Below are the code and all the weights of a small trained network. Each question names an input and a target symbol and asks about switching units off, where a switched-off unit gives its printed mean instead of its output.

import numpy as np


def w(rows, s, z=0):
    codes = np.array(rows[::2]) - 128.0
    scale = np.full(codes.shape[1], s)
    scale[-1] = z or s
    return codes * scale


def norm(h):
    return h / np.sqrt((h * h).mean(-1, keepdims=True) + 1e-5)


def f(y):
    return np.maximum(y, 0)


def softmax(a):
    e = np.exp(a - a.max(-1, keepdims=True))
    return e / e.sum(-1, keepdims=True)


def log_softmax(a):
    a = a - a.max(-1, keepdims=True)
    return a - np.log(np.exp(a).sum(-1, keepdims=True))


def net(x, mask):
    ids = ['αβδζηθλμπστφψω'.index(c) for c in x.split()]
    T = len(ids)
    res = E[ids] + P[:T]
    q, k, v = (norm(res) @ M[0].T for M in (Q, K, V))
    z = softmax(np.where(np.tri(T) > 0, q @ k.T / 3**0.5, -1e9)) @ v
    res = res + np.where(mask[0], z, O[0][:, -1]) @ O[0][:, :-1]
    y = f(norm(res) @ A[0][:, :-1].T + A[0][:, -1])
    res = res + np.where(mask[1:13], y, B[0][:, -1]) @ B[0][:, :-1]
    return log_softmax(norm(res)[-1] @ U[:, :-1].T + U[:, -1])


Q, K, V, O, A, B = {}, {}, {}, {}, {}, {}
E = w([
[67,112,127,105],'α',
[112,165,56,86],'β',
[76,88,189,60],'δ',
[111,107,133,74],'ζ',
[71,122,86,117],'η',
[2,61,106,131],'θ',
[86,79,163,70],'λ',
[123,128,147,61],'μ',
[86,111,90,99],'π',
[112,108,120,82],'σ',
[21,66,170,93],'τ',
[105,110,104,81],'φ',
[115,165,53,81],'ψ',
[105,88,154,81],'ω',
],0.0056)
P = w([
[154,77,113,131],'0',
[206,66,121,174],'1',
[130,252,95,33],'2',
[21,95,199,102],'3',
[212,89,123,189],'4',
[124,240,42,78],'5',
[9,120,229,87],'6',
[215,108,133,205],'7',
[116,229,3,91],'8',
[5,99,198,80],'9',
[221,80,120,189],'10',
],0.011)
Q[0] = w([
[78,65,188,100],'head 1',
[2,171,251,124],'head 1',
[239,61,43,230],'head 1',
],0.0098)
K[0] = w([
[192,94,189,231],'head 1',
[188,227,163,219],'head 1',
[141,55,43,9],'head 1',
],0.012)
V[0] = w([
[110,112,248,113],'head 1',
[130,149,102,82],'head 1',
[38,126,123,152],'head 1',
],0.017)
O[0] = w([
[146,195,253,102,2],'head 1',
[137,114,124,77,48],'head 1',
[55,162,145,143,162],'head 1',
],0.014,0.0024)
A[0] = w([
[251,138,121,104,108],'neuron 1',
[65,143,129,104,134],'neuron 2',
[153,57,75,162,153],'neuron 3',
[153,177,90,145,86],'neuron 4',
[107,171,183,65,253],'neuron 5',
[170,70,163,131,186],'neuron 6',
[186,164,153,167,82],'neuron 7',
[162,106,178,192,167],'neuron 8',
[190,83,146,174,65],'neuron 9',
[196,181,69,75,17],'neuron 10',
[165,86,119,179,136],'neuron 11',
[172,150,132,91,172],'neuron 12',
],0.018,0.0046)
B[0] = w([
[40,93,145,169,166],'neuron 1',
[186,72,171,91,217],'neuron 2',
[193,191,158,115,254],'neuron 3',
[104,112,176,97,146],'neuron 4',
[174,127,80,108,226],'neuron 5',
[79,133,53,166,195],'neuron 6',
[121,95,18,140,148],'neuron 7',
[82,197,128,88,198],'neuron 8',
[180,2,255,123,169],'neuron 9',
[207,174,248,94,168],'neuron 10',
[79,177,166,182,196],'neuron 11',
[65,149,86,98,156],'neuron 12',
],0.011,0.0088)
U = w([
[175,157,210,55,181],'α',
[204,97,87,90,253],'β',
[104,90,65,66,198],'δ',
[141,105,175,144,115],'ζ',
[190,136,105,154,105],'η',
[122,233,178,162,74],'θ',
[73,105,124,144,144],'λ',
[137,4,195,96,12],'μ',
[211,120,136,164,133],'π',
[167,109,184,150,96],'σ',
[99,215,70,104,70],'τ',
[196,108,174,164,117],'φ',
[169,92,68,138,103],'ψ',
[141,124,124,144,168],'ω',
],0.014,0.0032)

Each question gives the input, a string of symbols that net reads in full, and the target symbol t.
The units are the heads (3 rows each of Q, K, V and O) and the neurons (one row each of A and B). Each row of codes is followed by its name. A weight is (code - 128) times the scale printed after its matrix; where a second scale follows, it is the last column's (O, A, B and U).
mask holds one flag per unit, heads first, then neurons. A switched-off unit (its flag False) gives its mean, the last column of its rows in O or B, instead of its output. The means were averaged over made-up inputs and are rounded, as every weight is.
A unit's drop is (log p(t) with every unit on - log p(t) with that unit switched off) / (log p(t) with every unit on - log p(t) with every unit switched off).
The circuit of an input: a set's keep is (log p(t) with only the set's units on - log p(t) with every unit switched off) / (log p(t) with every unit on - log p(t) with every unit switched off). Starting from the 12 units with the biggest drops (on a tie, the unit counted first), units are removed one at a time, each time the one whose removal leaves the highest keep (on an exact tie, the one counted first), for as long as the keep stays at least 0.8.
units of the circuit, in order: the units of the circuit, biggest drop first
top k neurons: the k neurons with the biggest drops, biggest first
drop when u is switched off: that unit's drop, to one decimal
input θ φ τ φ θ θ α τ ω, target α: units of the circuit, in order : neuron 10
input θ θ θ μ, target μ: units of the circuit, in order : neuron 3; neuron 2
input θ λ ψ ω, target δ: top 3 neurons : neuron 6; neuron 3; neuron 5
input ψ θ θ τ λ τ α, target δ: units of the circuit, in order : head 1; neuron 3; neuron 6; neuron 5
input τ φ ζ θ τ θ θ θ θ, target δ: units of the circuit, in order : head 1; neuron 3; neuron 2
input φ λ σ θ, target δ: top 3 neurons : neuron 6; neuron 3; neuron 11
input θ θ θ φ θ θ ψ, target μ: units of the circuit, in order : neuron 2; neuron 3
input τ θ θ λ φ φ φ τ θ τ π, target τ: top 2 neurons : neuron 8; neuron 7
input φ τ θ φ θ τ, target β: top 2 neurons : neuron 2; neuron 5
input τ θ β τ θ μ λ λ θ μ, target δ: top 2 neurons : neuron 3; neuron 5
input θ φ θ τ λ θ τ, target δ: top 4 neurons : neuron 6; neuron 3; neuron 5; neuron 11
input φ τ θ λ ω θ π, target λ: top 2 neurons : neuron 6; neuron 2
input β λ λ μ ζ θ θ θ δ, target α: top 2 neurons : neuron 2; neuron 6
input θ θ σ π, target μ: top neuron : neuron 2
input δ θ φ θ α, target δ: top 2 neurons : neuron 7; neuron 3
input θ θ λ τ δ ω, target α: top 2 neurons : neuron 10; neuron 6
input φ φ τ π θ τ λ, target μ: drop when head 1 is switched off : 0.3
input θ θ τ τ δ θ ω β, target θ: drop when neuron 3 is switched off : 0.0
input θ π τ θ β ω τ θ π σ τ, target θ: drop when head 1 is switched off : 0.2
input η θ τ θ θ θ θ, target μ: drop when neuron 6 is switched off : 0.3
input δ μ θ ζ ζ θ θ τ, target δ: top 2 neurons : neuron 7; neuron 3
